Here are made-up nodes, facts about them, and rows of numbers that follow some of those facts. Name the node behind each unnamed row.

Facts:
μ: belongs to class; σ: points at
bagol μ:518 σ:vumak
bodru μ:447 σ:stasik, dridazol
bogrus μ:447 σ:brubem, broples, fuflil
brelas μ:518
brepir μ:518 σ:rabam
brezem μ:757 σ:fegol
briklus μ:757 σ:trizevi
brodrim μ:2
brono μ:757 σ:flasok, rabi
broples μ:757
broton μ:518 σ:drodum, plakli, truflik
brubem μ:757 σ:skuplis, puro, zodros
bruflar μ:518 σ:futro, suneski
brugri μ:518 σ:mestol, rikozin
brurim μ:447 σ:naskel, trizevi
bruzar μ:2
dabul μ:447 σ:flasok
dimigam μ:447 σ:truflik
disek μ:757 σ:brepir
dodrasu μ:757 σ:traveskik, pladravor
doluk μ:757 σ:flasok
drapar μ:518 σ:lutru
drasor μ:2 σ:doluk
dravul μ:518 σ:trizevi
drefli μ:447 σ:rabam, dravul
drekopak μ:518 σ:trestes, suneski
dridazol μ:518 σ:fegol, trubre, truflik
drodum μ:2
drogas μ:2 σ:flasok, klogrodror
drupli μ:2 σ:trulivir
dubradril μ:2 σ:rabam, doluk, suneski, brepir
fegol μ:518 σ:pemek, trizevi, rasi
feston μ:518 σ:pemek, dodrasu
firok μ:2 σ:doluk, brepir
fizir μ:757 σ:sadrul, flofluvu, bruzar, keskel
flagir μ:518 σ:goklas, flebol, dridazol
flasok μ:757
flato μ:757 σ:pemek
flatrom μ:2
flazi μ:518 σ:gatru
flazuk μ:518 σ:poklu, zepli
flebol μ:518 σ:groluflil
fledro μ:447
fleplor μ:2 σ:mestol, skefa
fletral μ:518 σ:vumak, fledro
fliba μ:757
flofluvu μ:518 σ:rurar
floni μ:447 σ:ludras, zito
fuflil μ:757 σ:klutrom
fuflir μ:518 σ:traveskik
futro μ:518 σ:dabul
gadak μ:447 σ:pladravor
gaskim μ:518
gatru μ:518 σ:trizevi, rasi
goklas μ:447 σ:suneski
gopin μ:2 σ:flasok
gragrar μ:447 σ:brepir
graplel μ:757
gredrul μ:447 σ:vetruk, grudom
grisik μ:518 σ:nidar
grobrudrir μ:757
groluflil μ:757 σ:trizevi
grones μ:518 σ:flebol
grudom μ:518
gumi μ:757 σ:doluk
kefum μ:518
kerus μ:518 σ:vetruk, flasok, lilus
keskel μ:518 σ:brepir
kiru μ:757 σ:suneski
kistavir μ:518 σ:rabam, ludras
kledes μ:2 σ:drodum
kleskel μ:518 σ:lugru
klestul μ:447 σ:flasok
klisas μ:447 σ:pabritis, trubre
klogrodror μ:2 σ:rabam, gumi
klutrom μ:2 σ:doluk
kodrun μ:2 σ:doluk
legrol μ:447 σ:kerus, graplel
lilus μ:2 σ:flasok, doluk
logri μ:447 σ:doluk
lozo μ:757 σ:flasok, doluk
lubrastar μ:447 σ:zorom
ludras μ:757 σ:trudi, klutrom
lugru μ:447
lutru μ:2 σ:pemek, dodrasu
madok μ:757
meles μ:518 σ:rabi
melus μ:2 σ:trubre, skuplis
meplerar μ:518 σ:logri, keskel
mestol μ:518 σ:flasok
mezodam μ:518 σ:tavur
mivu μ:518
mizir μ:757 σ:groluflil
naskel μ:518
nidar μ:2 σ:tigras
nokleza μ:447
nugron μ:2 σ:goklas, disek
pabritis μ:447 σ:klutrom, tizubrer
pemek μ:518
petak μ:2 σ:brugri
pladravor μ:518 σ:lugru
plakli μ:757 σ:dodrasu, tini
plapek μ:447 σ:mivu, fuflil, zodros
pledros μ:2 σ:trizevi
pleplom μ:757 σ:gopin, rabi, vogra
plinim μ:2 σ:simesko, trizevi
ploravis μ:757 σ:logri
plumen μ:2 σ:rasi
plunol μ:447 σ:klestul
poklu μ:447 σ:zuvul
puro μ:518 σ:goklas
putron μ:518 σ:skefa
rabam μ:2
rabi μ:2
rasi μ:2
rikozin μ:518 σ:flasok
rurar μ:518 σ:brelas, klutrom, pladravor, skefa
ruzin μ:447
sadrul μ:447 σ:plakli
sezil μ:2 σ:doluk, trizevi, lugru
sibrul μ:757 σ:skefa
simesko μ:757 σ:sorom
sirak μ:518 σ:kodrun, fuflil
sitro μ:447 σ:feston, fizir
skebim μ:447 σ:plinim, flasok, bruflar
skefa μ:518 σ:flasok
skekun μ:757 σ:brodrim, flasok, lilus
skerer μ:518 σ:gaskim, zito
skistin μ:518 σ:flasok
skosan μ:2
skuplis μ:2 σ:doluk
sobru μ:518 σ:drupli, pabritis, lugru, grudom, floni
sorir μ:447 σ:ruzin
sorom μ:518 σ:tini
soti μ:2 σ:gopin, pledros, zorom
stasik μ:2
stere μ:447 σ:doluk, zodros
stuza μ:2 σ:testedu
sukoflal μ:447 σ:drodum
suneski μ:447 σ:trizevi
sustek μ:518 σ:klutrom, skosan, skefa
tavur μ:447 σ:groluflil, dabul
tepi μ:447 σ:plakli
tesko μ:757 σ:flasok, tizubrer
testedu μ:518 σ:flasok
tigras μ:447 σ:skuplis
tini μ:757 σ:drasor
tizubrer μ:2
traveskik μ:2
tredrar μ:757 σ:brepir
tredrumim μ:447 σ:fliba
trestes μ:518
trifum μ:757 σ:naskel
trizevi μ:447 σ:flasok
trostar μ:2 σ:goklas
trubre μ:447 σ:drodum, klutrom
trudi μ:2
truflik μ:447 σ:flasok, groluflil
trulivir μ:518
vatre μ:518 σ:lilus
vetruk μ:518 σ:sorom
vodus μ:518 σ:tesko
vogra μ:757 σ:testedu
votroplu μ:518 σ:tini
vumak μ:757
zali μ:518 σ:doluk, fliba
zenir μ:757 σ:futro, trizevi, madok
zepli μ:2 σ:doluk, brelas
zito μ:447 σ:groluflil, drasor
zodros μ:447 σ:lugru, vumak
zofla μ:2 σ:drasor
zokigra μ:518 σ:fuflil
zorom μ:518
zuvul μ:447 σ:lugru

Some nodes and their rows:
lozo: [ 18 -11 -34 -27 -21 -26  16 -17 -22 -30  18  38  22   7 -13 -11 -16 -11
  -6  12   6 -48   3  18  55 -18 -41   1  -7 -11  -5 -36  14  36]
disek: [ 56 -22   9  20 -29  -9   9 -11 -43 -21 -32  10   7 -23  19 -18 -35 -23
 -31   1  27 -20  14   8  70 -29 -29   8  10   0  25 -43   9  29]
truflik: [  7 -31 -35 -34 -27 -25  14 -54  13 -21  14  49  -3   1   4  11 -28   3
 -18 -20  16  12 -30  16  46 -17 -16  -5   8  -3  -9 -34   7  21]
klestul: [ 22 -24 -42 -35 -25 -25  17 -55  18 -27  15  63  -1   5  -4  17 -17   8
 -20 -13  22   4 -26  26  48 -13 -16  10  16  -9 -16 -34  13  36]
skosan: [ -2 -16  16 -36   9 -23  28 -42  -8  -6 -22  34  34   0   2   3  -7 -29
 -25 -13   4  29  -3  19  37 -22 -28 -17   6  -3  29 -17  11  48]
pemek: [ 39 -23  17 -55 -15  -1  10 -10  -7 -15 -13   6  19  11  -3  24 -15 -23
 -23  -5   8  12  -6  19  31 -32 -16 -11  27  -6  28 -24  17  20]
rasi: [ -5 -16  21 -33   7 -20  30 -37  -6  -7 -22  31  31  -1   3   3  -6 -26
 -27 -10   2  31  -2  19  34 -23 -33 -19   3   0  30 -19  10  51]
putron: [ 16 -38  -1 -52 -29  -8   6 -17 -13  -8  -4   4  12  11   8  23 -28 -21
 -14 -13  16  -2 -11  10  39 -26 -12 -12  13  -8  25 -20  14   0]
mezodam: [ 19 -36   5 -50 -28  -5   7 -13 -14 -11  -4   2  10   8   8  21 -26 -21
 -15 -11  16  -1  -8  10  37 -28 -16 -14  13  -5  28 -20  14   4]
naskel: [ 42 -21  20 -53 -16   0  12  -8  -8 -16 -15   7  18  12  -3  24 -12 -22
 -24  -3  10  10  -3  20  31 -32 -17  -9  28  -5  29 -24  17  23]
ruzin: [ 47 -18   8 -38   2 -13  15 -41   1 -29  -4  40  12  -3  -4  -5 -25 -12
 -27 -16   4  39 -16  20  40 -33 -16 -19  26   0   7 -36   3  38]
trubre: [ 12 -39 -13 -46  -8 -24   6 -50  -8 -21   9  33   8  -6   8 -13 -45 -17
 -11 -31   4  26 -26   4  48 -28 -10 -35   6  -2   5 -29  -5   6]
bruzar: [ -1 -16  17 -35   9 -23  28 -41  -8  -6 -22  33  33  -1   3   2  -8 -28
 -26 -13   5  29  -2  19  38 -22 -28 -16   6  -3  29 -17  11  49]
madok: [ 40  -4   6 -21   1 -16  12 -13 -15 -15 -25  18  33   1 -11  -6 -20 -31
 -32   5 -11   7  -6  20  46 -31 -25 -12  15  -5  15 -49  11  34]
gadak: [ 21 -34  -6 -37 -11 -19  10 -46  -5 -23   6  34   5  -6   7  -8 -38 -13
 -18 -26   7  29 -23   8  46 -29 -14 -27  10   1   6 -32  -2  16]
pabritis: [ 16 -36 -12 -43  -9 -23   9 -49  -6 -23  10  34   8  -5   7 -12 -41 -15
 -13 -27   5  26 -24   7  48 -28 -12 -31   7  -3   4 -30  -3  11]
vogra: [ 20 -18 -10 -18 -13 -22   7 -19 -19 -10 -18  15  25  -3   0  -7 -32 -28
 -24  -1  -5  -5 -12  10  54 -25 -23 -14   3  -5  12 -45   8  15]
bagol: [ 24 -34   8 -52 -25  -5   8 -12 -13 -13  -6   3  13  10   5  21 -25 -22
 -16 -10  14   1  -7  12  37 -29 -15 -14  17  -6  28 -20  14   8]
plakli: [  4 -27 -15 -24 -13 -27   1 -24 -22  -2 -16   9  26  -3   4 -12 -43 -35
 -18 -10  -8  -2 -18   4  56 -25 -18 -24  -3  -7  13 -43   4  -3]
gragrar: [ 56 -35  11  -3 -26  -9  13 -39 -24 -35  -8  33 -11 -23  23 -15 -38  -6
 -26 -21  36  15   1   8  59 -31 -21  -4  19   5  15 -30  -1  33]
briklus: [-10 -15  14   3 -31 -10  20   2 -13 -10  -6  -5   5  -5   8   1 -26 -10
 -33  12 -12   3  -9   5  31 -34 -52 -25 -16  15  21 -52   8  23]

Name these rows:
No name comes twice in this set of rows, the named rows included.
[-19 -28   3 -43  -3 -26  30 -36 -33 -23  18  35  27  -2   6 -21 -14 -21
   3 -12  12 -10  15   6  45 -20 -48 -30 -22  -3  24  -3   3  44] | zepli
[  2 -16   8  -5 -23 -14  16  -5 -16 -11 -11   2  13  -5   5  -3 -27 -18
 -30   7  -9   1  -9   8  39 -31 -43 -22  -9   8  19 -49   7  21] | zenir
[ 18 -36   3 -54 -28  -7   7 -12 -16 -12  -2   2  12   9   7  18 -27 -22
 -11 -11  14  -3  -7   9  38 -27 -16 -16  12  -6  27 -19  13   1] | sirak
[-27 -31  -2 -33  -6 -30  23 -48 -11   0 -13  30  25  -3  12   2 -19 -26
 -16 -21   9  17  -9   9  45 -16 -26 -20  -9  -5  26 -14   8  27] | fleplor
[  9 -42  -1 -54 -30 -10   3 -18 -15  -6  -4  -1  12   8  11  20 -32 -25
 -11 -17  14  -1 -14   5  41 -27 -11 -19  10  -7  28 -19  12  -9] | sorom
[ 14 -37   4 -53 -27  -6   6 -15 -14  -9  -6   0  12   9   8  21 -27 -23
 -15 -13  13   3 -11   9  37 -29 -13 -18  13  -6  29 -20  13  -1] | feston
[ 20 -11 -29 -19 -19 -25  11 -22  -7 -14 -10  31  23   4  -9   5 -20 -18
 -23   6   2 -20 -13  21  53 -18 -27   4   6 -10   0 -45  16  27] | skekun
[ 37 -30   5 -21 -17 -12  14 -39 -11 -30   0  33  -3 -13  13  -9 -34  -8
 -24 -20  18  26 -11  10  48 -31 -21 -16  15   3  11 -34   0  29] | drefli
[ 17 -37   4 -48 -31  -6   8 -13 -12 -10  -5   1   9   8   9  24 -25 -19
 -16 -10  17  -1  -9  10  38 -27 -16 -12  13  -5  27 -21  14   3] | futro
[-55 -27  30  -8 -26 -13  38 -23  -4  -2  -2   5   3  -7  22  11 -12  -6
 -28  -4   2  28  -5   4  18 -26 -61 -32 -29  20  37 -22   7  39] | pledros
[ -4 -31  27 -33 -43   6  19   5  -5 -12   3 -14  -6   7  14  30 -18  -4
 -25   2   9   9  -7   7  17 -34 -41 -23   0  12  36 -27  14  13] | gatru
[-22 -23 -26 -42 -14 -33  33 -44 -14 -23  24  55  22   7  -1  -1   0  -6
   2  -5  22 -29   9  17  47  -8 -46  -2 -18  -9   7  -4  14  55] | lilus
[-23 -28   7 -30  -5 -27  26 -42 -11  -3 -13  28  25  -4  12   2 -16 -24
 -19 -16   9  20  -6  11  40 -19 -31 -21  -8  -1  28 -15   8  35] | soti

Now the same nodes, written a new way:
Named rows:
keskel: [  9  16  -7  15  -4  -8  12  -4   0  18  -4  -3   4  13  -5  -7   1  10
  37  -4  21  -8  -4  -5   2   6  -8  -2  12 -15  -4 -11]
gumi: [  1  11 -12  -4  -4  -3   3   4  -2  33  -3  -2   0  -2  -7 -14  -2  -3
  15  -4  10  -5   4  -2   2  10   3 -13 -21 -16  -2   5]
kodrun: [ -4  -1  14  -4  -6   0  -3  -2  -3 -19  -2   1   0   5   8  -5  -3  -1
   7  -4  12  -8   4   0   2   5   2 -13  -9 -10  -3  25]
pleplom: [ -2  -7  -5  -1  -6  -4   5   1  -5  33   4  -9   0 -10 -13 -11  -2 -10
 -26  -5 -15 -15  -2  12   0   8 -11  22 -12   5  16  -8]
fuflil: [ -2  -4  -9  -2  -6  -4  -2  19  -1  35  -5   2  -1   9  10  -8  -2   4
 -23  -2  16  -7   9  -5   2  -2 -13  -5   5  -2  -3  46]
ploravis: [ -2  16  -7  -4  -5  -7   2  16  -4  21  -3  -5   0   1 -10  -7  -3  -9
  18  -6   7 -12  -4  -2  -1  18  11  -7 -10  -9  -1   3]
zodros: [ -4   0  -8   1  -4  -4  -2  14   8 -18   5  -7  -1  16  16   0  -2  -7
 -18  -6  -3   2   6  -7   2  -5  23  -9   5  13  -3  31]
pladravor: [  1  -6  -6   5   2  -8  -1  -6  14   4  -6   3   7   0   4  -4  -3   4
 -21  -7  32 -11  -1  -6  -2  -8  12  -4  26 -10  -2  20]
dubradril: [ 10  14  -4  -1  -4   9   0  -3  -2 -24  -1  -6  -1   8  -3  -5   8 -10
  78  -3  -4   0  -1   9   7  23  21  18 -17 -14  -3 -11]
plumen: [ -2  -5   5  -4  11  -3  -2  -2  -3 -24  -4  -1  -1  -6   5  -7  -1   4
  29  -4  -8  30  -4   9  -4  -7  -6  17 -17  19  -3 -12]
kiru: [  0  12 -13  -1  -4   5  -2  -3  -3  33  -3   9  -1  -5 -12  -5  -4  -2
  40  -2 -14  40  -2  -4   3   2   5   3 -15   9  -2 -13]
mezodam: [  0  -4  -9  -2  -3   0  -2  -6  -3  21   0  11  -1  -4  -1   9   0   9
 -11  -2 -14  -9  -3   0   0  -5 -11   4  -9  -7  -3  -7]
nidar: [ -2  -4  35  -3  -2  -1  -1   1  -3 -24  -3  -7  -1  10  18   0  -3 -10
  16  -5 -10 -12   0  -5  -2   2 -11  -8  -7  -3   1  11]
dodrasu: [ -4  -6  -7   6  14  -6  -3  11   3  18  -4  -9   3 -10 -12  -9  -1  -6
   0  15  30  -9  -3  -1   1  -8   7   2 -10  20   2  30]
ludras: [  8  -7  -3  -2  -4   6  -1  -6  -2  66  -6  -6   0  -2  -9  -2   5  -8
 -20  10  11   4   0  -8  -1  14   2  -9  30   5  -4  20]
drupli: [  9  -4  31  -4   2   7  -1  -8  -4 -23  -1  -7  -1  -2   9  -3  13  -5
 -18  -3  30  -1  -1  -5  -1  -2  23  -6  46  23   0  14]
lubrastar: [ -3  -7   1  -2   1   5   5  -4  10 -27   8  -5  -1  -3  -3  -9  -4  -7
 -20   3 -13   9  -2   3  -2  -3  -8   3 -12  24   4  -8]
fledro: [ -2  -2   9  -1   5  -2   0  14  11 -34   5  -8   0  16  22 -13  -1 -10
 -24  -2   7  -7   4  -5  -4  -5   0  -7  10  41   0  12]
naskel: [  3  -2  -7  -1   7   4   4  -6   3  29  -1  19   0   3  15  -3   0  11
 -20  -3   9  24   4  -7   0  -7 -10  -3  -1   2  -2 -13]
flasok: [ -4  -5  -2  -2  -4   5  13  12  -6  89  -3   0  -1  -9  -4  25   0  -8
 -17  10  41  20  23  -4  -2  -6 -16 -11   6 -13  10  26]
rabam: [ 17   5  25   6  -1  21  11   0  -2  13  -4   0   4  17   7 -10  -2 -10
  72  -4  48  13  14  -5   0  -6 -13  -2  16 -14  -4  19]

Name these rows:
No name comes twice in this set of rows, the named rows included.
[ 12  21  -6  14  -3   6  16  -5  -2  42  -3   4   3  25   5  -1  -1   5
  56  -2  22 -14   4  -3   1  -1 -10  -9  29 -14  -3  -9] | brepir
[  6   0  20  14  10  -4   5  -8  -2 -21  -1 -10   6  -1  -7  -4  -1   1
  64  -4  39 -10  -2  -1  -1   1 -11  -2  -1  -7   3  20] | bruzar
[  0  -6  15  -3  19   1  -1  -8  -1 -21  -3   9   2  -8  14  -3  -3  20
  26  -2  21  41   7  -3  -2  -5 -13  -8 -17  -9  -3  16] | rasi
[ -4  -4  -1  10   4   0  -2  -1  15 -21  -3  -3   0  10  15  -2  -2  -9
 -11  10  53  28  12  -4  -2  -7  23  -6  38 -19  -3  52] | lugru
[ -2  -6  -8   8  19  -6   3  -4  10  20  -5  14   7  -6   4  -5  -1  49
 -11   3  25  -7  -1  -5  -1  -6 -11   1  10   1  -1   8] | pemek

The same nodes again, as new rows of numbers:
Named rows:
skuplis: [ 46  24  55   8  -9  72  20   2  21  35 -10  72  55  25  23]
rabam: [ 33  28  74   3 -21  54  17   4  46  51  -4  -9 -14  21 -14]
lutru: [ 19  -4  40  -2 -47  33  21  -6  22  56  30  39  31  29 -27]
petak: [ 32  -6  47   1 -37  51  21  13  24  52  20  27  14  24   0]
tigras: [ 34 -28  49  -7   2  48  41   2  12  63  19  23  24  31  15]
sadrul: [ 35 -27  49  -4  -8  33  41  -7  13  68  30  26  24  35  -6]
legrol: [ 38 -28  52  -2   1  42  37   1  16  61  18  18  15  33   7]
trizevi: [ 59 -69  40  35  16  10  14  30   3  27 -31  14  27  16 -30]
suneski: [ 38 -39  56 -16   3  42  41  31 -26  31 -13 -10  70  12 -15]
zuvul: [  7 -38  23 -47   2  28  15   6  35  51 -24  20   2  37  45]
floni: [ 52 -36  56  -4  -4  44  37   4  22  69  23  17  11  29  21]
plunol: [ 37 -31  50  -1   1  41  35   2  17  62  15  18  15  34   7]
bodru: [ 38 -31  53  -4   0  44  38   3  14  63  18  14  16  31  11]
poklu: [ 29 -33  44 -16   0  39  32   3  21  61   8  20  12  34  20]
sitro: [ 37 -29  53  -6  -3  40  37  -1  16  62  20  19  20  34   2]
sirak: [ 46 -39  39  -6 -20  70  26  -8  19  51  14  26   0  15  -2]
bagol: [ 37 -32  32 -17 -21  61  26  -5  17  52   0  25 -15  17  -3]
testedu: [ 42 -55  19  43  -1  46  15  10  15  38  -5  41 -52  22 -25]
kleskel: [ 19 -38  17 -42 -16  53  11  -3  30  45 -25  28 -19  19  17]
trestes: [ 34   2  46  -4   3  66  33 -11  32  56  -5  -5 -26  -3 -22]
tredrar: [ 64 -17  85 -26 -11  57  -2   9  19  47  16  19 -29  59 -19]

Rows to name:
No name comes twice in this set of rows, the named rows included.
[ 54 -44  58 -11  -3  31  29  10   5  45  -5   4  52  16 -11] | brurim
[ 55  11  80   3 -29  66  12   3  25  34 -15  49  15  47   6] | firok
[ 41  11  78  -2 -30  71  19  12  13  32  -6  35  11  47   2] | dubradril
[ 42 -64  34  -4 -24  75  14 -13  39  44  29  19  12  15   4] | rurar
[ 35 -41  41  24  14  34  28  13  14  50   9  25  -1  34  -3] | skebim
[ 53  -2  62   4  25  62  35 -10  14  45 -13  65  57  34  27] | logri
[ 52 -33  92 -12 -13  46  27  -1  18  53  -3  11 -12  65   0] | gragrar
[ 39  -4  43 -18 -22  45   6  15  24  27 -33  43  55  14  14] | sezil
[ 94 -28  45 -10 -29  57  41  12   9  82  -2  29 -45  -3  23] | flebol
[ 48 -56  38   1 -21  77  20  -9  31  45  29  18   7  13   0] | sustek
[ 60 -25  48 -25  -2  46   4  22   5  45  18  15  28  13 -24] | zenir
[ 46 -32  46 -10 -22  64  27  -8  14  50   2  28 -15  22 -10] | meplerar
[ 43 -13  54  -5  18  55  33  -5  19  50  -6  50  38  33  27] | stere
[ 44 -24  36 -10 -29  51  34 -15   8  64  16  39  -7  18 -25] | votroplu
[ 38 -14  39 -27   3  60  11  16  14  55  36  31   5  26   2] | brubem

